Below are the code and all the weights of a small trained network. Each question names an input and a target symbol and asks about switching units off, where a switched-off unit gives its printed mean instead of its output.

import numpy as np


def w(rows, s, z=0):
    codes = np.array(rows[::2]) - 128.0
    scale = np.full(codes.shape[1], s)
    scale[-1] = z or s
    return codes * scale


def norm(h):
    return h / np.sqrt((h * h).mean(-1, keepdims=True) + 1e-5)


def f(y):
    return y / 2 * (1 + np.tanh(0.7978845608 * (y + 0.044715 * y**3)))


def softmax(a):
    e = np.exp(a - a.max(-1, keepdims=True))
    return e / e.sum(-1, keepdims=True)


def log_softmax(a):
    a = a - a.max(-1, keepdims=True)
    return a - np.log(np.exp(a).sum(-1, keepdims=True))


def net(x, mask):
    ids = ['βγηθτφ'.index(c) for c in x.split()]
    T = len(ids)
    res = E[ids] + P[:T]
    u = 0
    for l in range(2):
        r = norm(res)
        for j in range(2):
            rows = slice(3 * j, 3 * j + 3)
            q, k, v = (r @ M[l][rows].T for M in (Q, K, V))
            z = softmax(np.where(np.tri(T) > 0, q @ k.T / 3**0.5, -1e9)) @ v
            o = O[l][rows]
            res = res + np.where(mask[u + j], z, o[:, -1]) @ o[:, :-1]
        u += 2
        y = f(norm(res) @ A[l][:, :-1].T + A[l][:, -1])
        res = res + np.where(mask[u : u + 4], y, B[l][:, -1]) @ B[l][:, :-1]
        u += 4
    return log_softmax(norm(res)[-1] @ U[:, :-1].T + U[:, -1])


Q, K, V, O, A, B = {}, {}, {}, {}, {}, {}
E = w([
[97,149,155,145,160,193],'β',
[84,140,147,152,95,181],'γ',
[90,147,174,156,145,126],'η',
[93,170,133,94,99,206],'θ',
[131,101,194,153,84,139],'τ',
[253,119,83,146,136,127],'φ',
],0.018)
P = w([
[104,153,50,206,83,106],'0',
[121,156,54,124,144,23],'1',
[153,157,217,129,161,146],'2',
[156,185,175,174,123,136],'3',
[250,20,130,82,62,202],'4',
[50,64,51,126,114,65],'5',
[36,140,189,87,97,156],'6',
],0.011)
Q[0] = w([
[134,4,16,78,185,115],'L0H1',
[148,153,229,134,133,178],'L0H1',
[251,160,110,227,120,185],'L0H1',
[62,94,151,140,114,143],'L0H2',
[62,219,211,172,89,120],'L0H2',
[202,136,120,113,140,161],'L0H2',
],0.024)
K[0] = w([
[63,51,147,10,173,104],'L0H1',
[185,223,114,114,115,96],'L0H1',
[177,120,2,169,122,73],'L0H1',
[187,130,136,142,163,99],'L0H2',
[184,212,81,184,98,137],'L0H2',
[69,99,81,128,122,125],'L0H2',
],0.025)
V[0] = w([
[217,35,147,88,61,157],'L0H1',
[110,192,106,6,15,216],'L0H1',
[81,60,196,152,17,14],'L0H1',
[75,170,194,121,97,150],'L0H2',
[217,152,79,180,150,176],'L0H2',
[107,134,166,199,188,100],'L0H2',
],0.016)
O[0] = w([
[141,4,196,196,127,155,2],'L0H1',
[156,124,46,132,217,237,196],'L0H1',
[44,68,238,98,216,79,61],'L0H1',
[119,135,71,64,100,126,203],'L0H2',
[121,165,115,185,125,215,235],'L0H2',
[86,172,169,138,84,66,158],'L0H2',
],0.014,0.0083)
A[0] = w([
[239,115,164,156,107,114,8],'L0N1',
[157,76,88,223,188,94,249],'L0N2',
[77,116,113,77,114,209,76],'L0N3',
[63,2,98,124,106,106,171],'L0N4',
],0.021,0.002)
B[0] = w([
[168,113,103,63,131,181,212],'L0N1',
[110,251,168,129,111,76,183],'L0N2',
[138,107,149,90,206,124,254],'L0N3',
[190,113,149,140,175,56,172],'L0N4',
],0.023,0.0081)
Q[1] = w([
[173,94,97,37,124,82],'L1H1',
[62,184,102,152,193,104],'L1H1',
[192,52,58,95,148,97],'L1H1',
[65,60,168,91,134,136],'L1H2',
[69,3,135,155,106,166],'L1H2',
[94,86,38,109,173,122],'L1H2',
],0.024)
K[1] = w([
[28,172,171,186,123,189],'L1H1',
[57,15,43,104,116,116],'L1H1',
[79,130,173,247,187,178],'L1H1',
[59,164,148,136,249,45],'L1H2',
[81,189,120,242,212,135],'L1H2',
[124,117,14,89,201,143],'L1H2',
],0.018)
V[1] = w([
[143,190,192,152,136,161],'L1H1',
[200,146,152,26,120,116],'L1H1',
[5,103,99,147,125,158],'L1H1',
[158,132,98,179,136,48],'L1H2',
[88,91,79,65,125,126],'L1H2',
[107,118,79,183,164,94],'L1H2',
],0.025)
O[1] = w([
[160,51,205,131,33,139,150],'L1H1',
[2,171,174,181,74,160,254],'L1H1',
[203,149,100,64,166,15,65],'L1H1',
[34,175,76,184,127,151,83],'L1H2',
[110,96,169,56,235,176,155],'L1H2',
[116,180,113,133,141,243,66],'L1H2',
],0.014)
A[1] = w([
[138,129,135,185,61,47,68],'L1N1',
[186,177,51,156,22,107,2],'L1N2',
[95,76,227,178,170,4,244],'L1N3',
[84,36,192,56,208,102,29],'L1N4',
],0.021,0.0023)
B[1] = w([
[126,168,197,66,159,154,216],'L1N1',
[139,174,104,231,125,95,234],'L1N2',
[141,89,5,113,93,145,254],'L1N3',
[126,124,180,200,131,94,239],'L1N4',
],0.033,0.0095)
U = w([
[139,91,184,131,91,164,93],'β',
[175,208,139,192,113,99,6],'γ',
[87,139,147,29,111,61,71],'η',
[131,106,201,117,237,53,132],'θ',
[186,123,107,76,181,192,168],'τ',
[106,11,104,155,131,115,232],'φ',
],0.012,0.0017)

Each question gives the input, a string of symbols that net reads in full, and the target symbol t.
The units are the heads (3 rows each of Q, K, V and O) and the neurons (one row each of A and B). Each row of codes is followed by its name. A weight is (code - 128) times the scale printed after its matrix; where a second scale follows, it is the last column's (O, A, B and U).
mask holds one flag per unit, layer by layer, with each layer's heads first. A switched-off unit (its flag False) gives its mean, the last column of its rows in O or B, instead of its output. The means were averaged over made-up inputs and are rounded, as every weight is.
A unit's drop is (log p(t) with every unit on - log p(t) with that unit switched off) / (log p(t) with every unit on - log p(t) with every unit switched off).
The circuit of an input: a set's keep is (log p(t) with only the set's units on - log p(t) with every unit switched off) / (log p(t) with every unit on - log p(t) with every unit switched off). Starting from all 12 units, units are removed one at a time, each time the one whose removal leaves the highest keep (on an exact tie, the one counted first), for as long as the keep stays at least 0.8.
circuit, biggest first: the units of the circuit, biggest drop first
most important unit: the unit with the biggest drop
top k neurons: the k neurons with the biggest drops, biggest first
k most important neurons of layer l: the k neurons of layer l with the biggest drops, biggest first
heads that matter: for each layer, one digit per head in row order, 1 if its drop is at least 0.15 and else 0, layers parted by /
input θ η β τ, target τ: heads that matter -> 10 / 00
input β γ β η η θ η, target η: heads that matter -> 10 / 00
input θ φ θ, target β: heads that matter -> 10 / 10
input β φ β, target β: circuit, biggest first -> (L0H1)
input γ τ θ γ θ τ, target τ: heads that matter -> 10 / 01
input τ θ η η, target φ: circuit, biggest first -> (L0H1, L1N3)
input η γ τ θ θ η, target φ: top 2 neurons -> (L1N3, L1N4)
input φ γ φ, target β: heads that matter -> 11 / 00
input η β γ φ γ θ θ, target β: circuit, biggest first -> (L0H2, L1H1)
input φ β η γ η γ, target β: heads that matter -> 01 / 10
input θ τ γ θ γ, target φ: circuit, biggest first -> (L1N3, L0H1)
input θ η φ φ γ β, target β: top 2 neurons -> (L0N1, L1N2)
input θ γ γ θ η β, target θ: top 2 neurons -> (L0N3, L1N4)
input τ θ θ γ φ η η, target β: top 3 neurons -> (L0N1, L0N2, L1N2)
input γ τ θ η, target θ: most important unit -> L0H1
input η η β γ θ β η, target θ: heads that matter -> 00 / 00
input θ θ θ η φ τ γ, target β: top 3 neurons -> (L0N1, L0N2, L1N2)
input θ φ φ, target τ: 2 most important neurons of layer 0 -> (L0N1, L0N3)
input φ η η θ θ φ φ, target φ: top 2 neurons -> (L1N3, L0N4)
input η γ η θ γ, target θ: most important unit -> L1N4
input φ η γ φ, target β: top 2 neurons -> (L0N1, L0N2)
input θ φ τ η η, target β: top 2 neurons -> (L0N1, L1N1)
